[129 139 128 123 105] value 105, 129

[138 156 126 130 131 129 125] value 125, 138

[102 156 145 107 116 157 131] value 131, 102

[[101 142 107 125 125]
 [130 120 120 116 148]] value 125, 130

[123 155 138 139 149] value 149, 123

[143 119 112 128 104] value 104, 143

[141 118 110 155 124] value 124, 141

[[125 117 141 156]
 [143 134 128 139]] value 156, 143
---
[151 120 110 117 114]
120

[139 106 112 139 126 141]
112

[[133 147 118 122 150]
 [131 139 120 119 115]
 [117 141 137 116 129]]
141

[[135 123 124 103 123 115 130]
 [128 121 108 133 118 124 143]
 [146 130 126 133 135 118 115]]
133

[131 149 138 128 127]
149

[[115 128 151 135 151 100 125]
 [149 137 107 146 131 110  99]
 [112 137 141 131 153 130 120]]
131

[105 120 137 112 142]
120

[[142 117 125 125 122]
 [123 135 103 126 126]
 [124 122 108 139 102]]
122

[105 132 128 125 126 139 123]
125

[123 107 101 130]
123
---
array([[132, 152, 131, 142, 134, 151, 132],
       [107, 142, 107, 110, 106, 143, 106],
       [155, 139, 154, 157, 157, 126, 155]]) 126

array([[130, 126, 118, 116, 126, 137],
       [139, 101, 123, 142, 129, 134],
       [123, 128, 140, 143, 132, 139]]) 132

array([[136, 151, 128, 142, 123],
       [149, 133, 148, 149, 118],
       [149, 133, 150, 151, 115]]) 151

array([[109, 127, 150, 152, 115],
       [143, 119, 148, 143, 104],
       [150, 126, 150, 102, 147]]) 102

array([[126, 127, 122, 122, 130, 143, 140],
       [133, 131, 105, 118, 124, 135, 147],
       [122, 131, 131, 115, 134, 150, 147]]) 150

array([[120, 128, 125, 130, 129, 154],
       [113, 124, 115, 118, 131, 155],
       [113, 120, 115, 122, 124, 146]]) 124

array([[155, 132, 134, 129, 151, 156, 125],
       [133, 112, 136, 144, 127, 124, 121],
       [151, 141, 136, 123, 146, 157, 136]]) 157
---
[[150 126 145 130 125]
 [107 116 117 114 117]
 [151 141 112 104 149]] out 126

[[151 145 135 132 123]
 [132 111 123 121 139]] out 145

[102 104 121 113] out 104

[[125 149 135 125]
 [129 124 135 150]] out 149

[138 134 123 103 140 113] out 134

[[129 137 155 145 150 134 134]
 [111 134 141 132 139 154 122]] out 137

[138 129 150 145 120] out 129
---
[[109 149 149 142 146 101 149]
 [111 149 108 116 154 115 139]
 [151 110 125 147 122 153 121]] ==> 110

[129 153 135 111 130] ==> 153

[136 106 124 124 150] ==> 106

[[151 153 115 107 108 107 128]
 [111 109 122 114 109 113 120]
 [139 151 101 101 106 101 109]] ==> 151

[[118 107 134 143 125 116 128]
 [134 104 139 127 114 151 120]] ==> 104

[133 156 149 125 115 129 114] ==> 156

[[148 117 148 144]
 [125 156 108 130]] ==> 156
---
[108 106 111 105 108] ans = 108

[[128 130 105 147 132 131]
 [149 115 119 157 145 136]] ans = 115

[139 155 125 125 143] ans = 139

[113 106 135 150 137 124 129] ans = 135

[151  99 145 112 108] ans = 151

[147 125 157 142 111 126] ans = 125
---
[[144 116 151 142 135]
 [123 133 128 119  98]
 [128 134 157 134 127]] value 144

[[118 131 121 140 137]
 [115 139 111 128 122]
 [125 139 138 111 157]] value 118

[[115 131 134 119 110 122]
 [138 123 116 126 109 121]
 [131 134 118 133 153 139]] value 115

[[135 157 128 152]
 [134 133 145 137]
 [121 143 131 138]] value 135

[[152 141 131 126]
 [125 138 157 138]
 [135 115 115 121]] value 152

[[133 125 153 156]
 [131 130 137 122]
 [113 129 119 119]] value 133

[[150 130 133 137 117 112 136]
 [104 125 119 117 140 141 118]
 [122 127 112 121 125 105 118]] value 150

[[133 117 119 106 144 130 145]
 [137 121 115 105 151 130 142]
 [120 130 125 127 128 117 141]] value 133
---
[[135 110 121 151 135]
 [127 117 115 144 127]] Answer: 135, 127

[[118 128 140 150 116 140]
 [126 129 131 132 130 124]] Answer: 118, 124

[119 148 139 114 150 124] Answer: 119, 124

[126 142 105 125 130 129] Answer: 126, 129

[135 138 113 101] Answer: 135, 101

[153 117 116 112 139 151] Answer: 153, 151

[[126 123 128 127 126 137 123]
 [136 123 126 137 115 123 151]] Answer: 126, 151

[154 103 138 101 117 110] Answer: 154, 110

[133 138 136 106 121] Answer: 133, 121

[[117 136 131 113 126]
 [129 136 131 136 131]
 [132 126 114  99 123]] Answer: 117, 123
---
[131 127 112 105 112 117] ⇒ 112
[144 103 127 138 112 143] ⇒ 112
[121 149 139 123  99 118] ⇒ 99
[145 116 152 142 135 127] ⇒ 135
[130 126 129 129 152 128] ⇒ 152
[111 153 147 140 111 110] ⇒ 111
---
Input:
array([[129, 146, 141, 125, 127, 143],
       [130, 145, 139, 128, 124, 139],
       [150, 127, 112, 149, 135, 113]])
Output: 139

Input:
array([[120, 137, 137, 127],
       [151, 114, 108, 141]])
Output: 141

Input:
array([[135, 106, 132, 135],
       [130, 130, 128, 140],
       [130, 130, 115, 141]])
Output: 140

Input:
array([[125, 141, 127, 124, 130, 136],
       [106, 145, 136, 121, 118, 142]])
Output: 142

Input:
array([[139, 131, 105, 117, 135, 128, 139],
       [128, 140, 123, 113, 126, 118, 132]])
Output: 132

Input:
array([[137, 136, 153, 115, 101],
       [127, 124, 127, 129, 127]])
Output: 127

Input:
array([[132, 121, 123, 118],
       [150,  99, 134, 106]])
Output: 106
---
[[130 120 114 133 136]
 [117 130 146 146 105]] Out: 130

[149 125 123 110 134 115 132] Out: 110

[115 151 157 114 123 152] Out: 157

[125 114 142 149 132] Out: 114

[132 153 154 127] Out: 132

[140 155 121 143 149 123] Out: 121

[[119 111 150 114 143 155]
 [140 145 111 112 140 109]] Out: 111
---
[[123 142 155 152 122]
 [141 122 120 122 149]
 [141 126 138 157 117]] ==> 157

[[154 129 120 128 134 136]
 [125 127 125 126 134 129]
 [147 127 125 134 135 134]] ==> 154

[147 136 144 102 153 121] ==> 153

[113 109 151 109] ==> 151

[119 126 154 156 122] ==> 156

[[124 120 139 110]
 [155 144 146 113]
 [141 142 124 138]] ==> 155

[150 146 132 135 111 133 133] ==> 150
---
[[138 132 140 143 137 132]
 [132 131 126 127 132 131]
 [139 143 112 121 138 141]
 [120 130 114 123 121 133]
 [142 150 112 131 142 149]
 [118 109 149 135 118 111]
 [138 131 142 145 137 131]
 [148 147 128 142 147 146]
 [118 100 149 117 119 100]
 [132 144 117 139 132 146]
 [132 137 112 118 133 137]
 [116 135 112 135 116 140]] Answer: 135

[[124 125 136 137 129 128 122 138 119 126 137 140]
 [127 123 112 120 130 122 124 135 133 121 116 123]
 [109 136 125 116 130 134 128 109 134 136 124 121]
 [121 138 135 125 128 134 133 109 132 139 128 121]
 [128 122 112 118 129 123 125 135 132 120 116 122]
 [130 134 126 121 129 130 134 115 135 133 122 117]
 [100 127 123 119 132 130 116 130 124 125 128 135]
 [126 121 116 123 128 122 122 142 128 118 123 130]] Answer: 121

[[120 124 125 121 136 130 158 120 139 150 129 134 141 134]
 [122 117 138 139 138 143 137 128 106 119 139 120 127 149]
 [131 143 124 119 109 129 112 127 144 133 124 132 141 136]
 [136 120 115 130 127 150 145 119 122 138 142 109 129 143]
 [142 131 126 111 116 111 108 130 148 125 117 136 126 123]
 [127 118 134 121 151 123 138 136 137 117 125 121 132 127]
 [128 134 146 128 138 124 127 125 141 116 126 139 125 106]
 [130 112 128 123 145 125 141 135 136 119 126 118 129 130]
 [107 136 120 144 133 128 128 136 117 114 138 125 129 135]] Answer: 136

[[111 126 134 109 135 137 136 105 125 132 114 137 122 122 142 142]
 [141 142 119 120 125 139 122 113 128 131 134 130 138 158 137 117]
 [121 107 124 132 122 101 115 121 121 132 128 115 124 122 114 120]
 [133 147 137 131 134 151 144 146 137 122 127 141 128 123 137 140]
 [143 125 123 145 119 114 118 147 129 125 141 115 133 133 112 113]
 [129 123 117 117 122 121 114  99 121 137 127 122 132 149 130 117]
 [128 111 122 139 120 103 114 132 124 128 134 113 127 127 110 116]
 [121 115 121 117 123 115 115  99 119 135 125 121 128 139 127 119]] Answer: 115

[[137 128 111 134 131 120 120]
 [128 134 117 133 130 127 127]
 [117 139 124 129 130 129 131]
 [129 143 119 137 131 128 137]
 [125 116 147 133 138 125 136]
 [105 116 127 124 119 127 132]
 [140 127 141 126 126 139 130]
 [123 130 137 146 126 127 112]
 [121 130 134 135 128 124 118]] Answer: 130
---
[128 129 158 127 151 156] 128
[134 100 132 137 152 134 113] 134
[110 138 139 102 113 102 125] 110
[130 119 156 133 153] 130
[145  99 117 117 116 129 143] 145
[104 132 152 117] 104
[131 156 131 137] 131
[141 126 133 104 139] 141
[148 128 145 154 144 147] 148
[131 125 152 143] 131
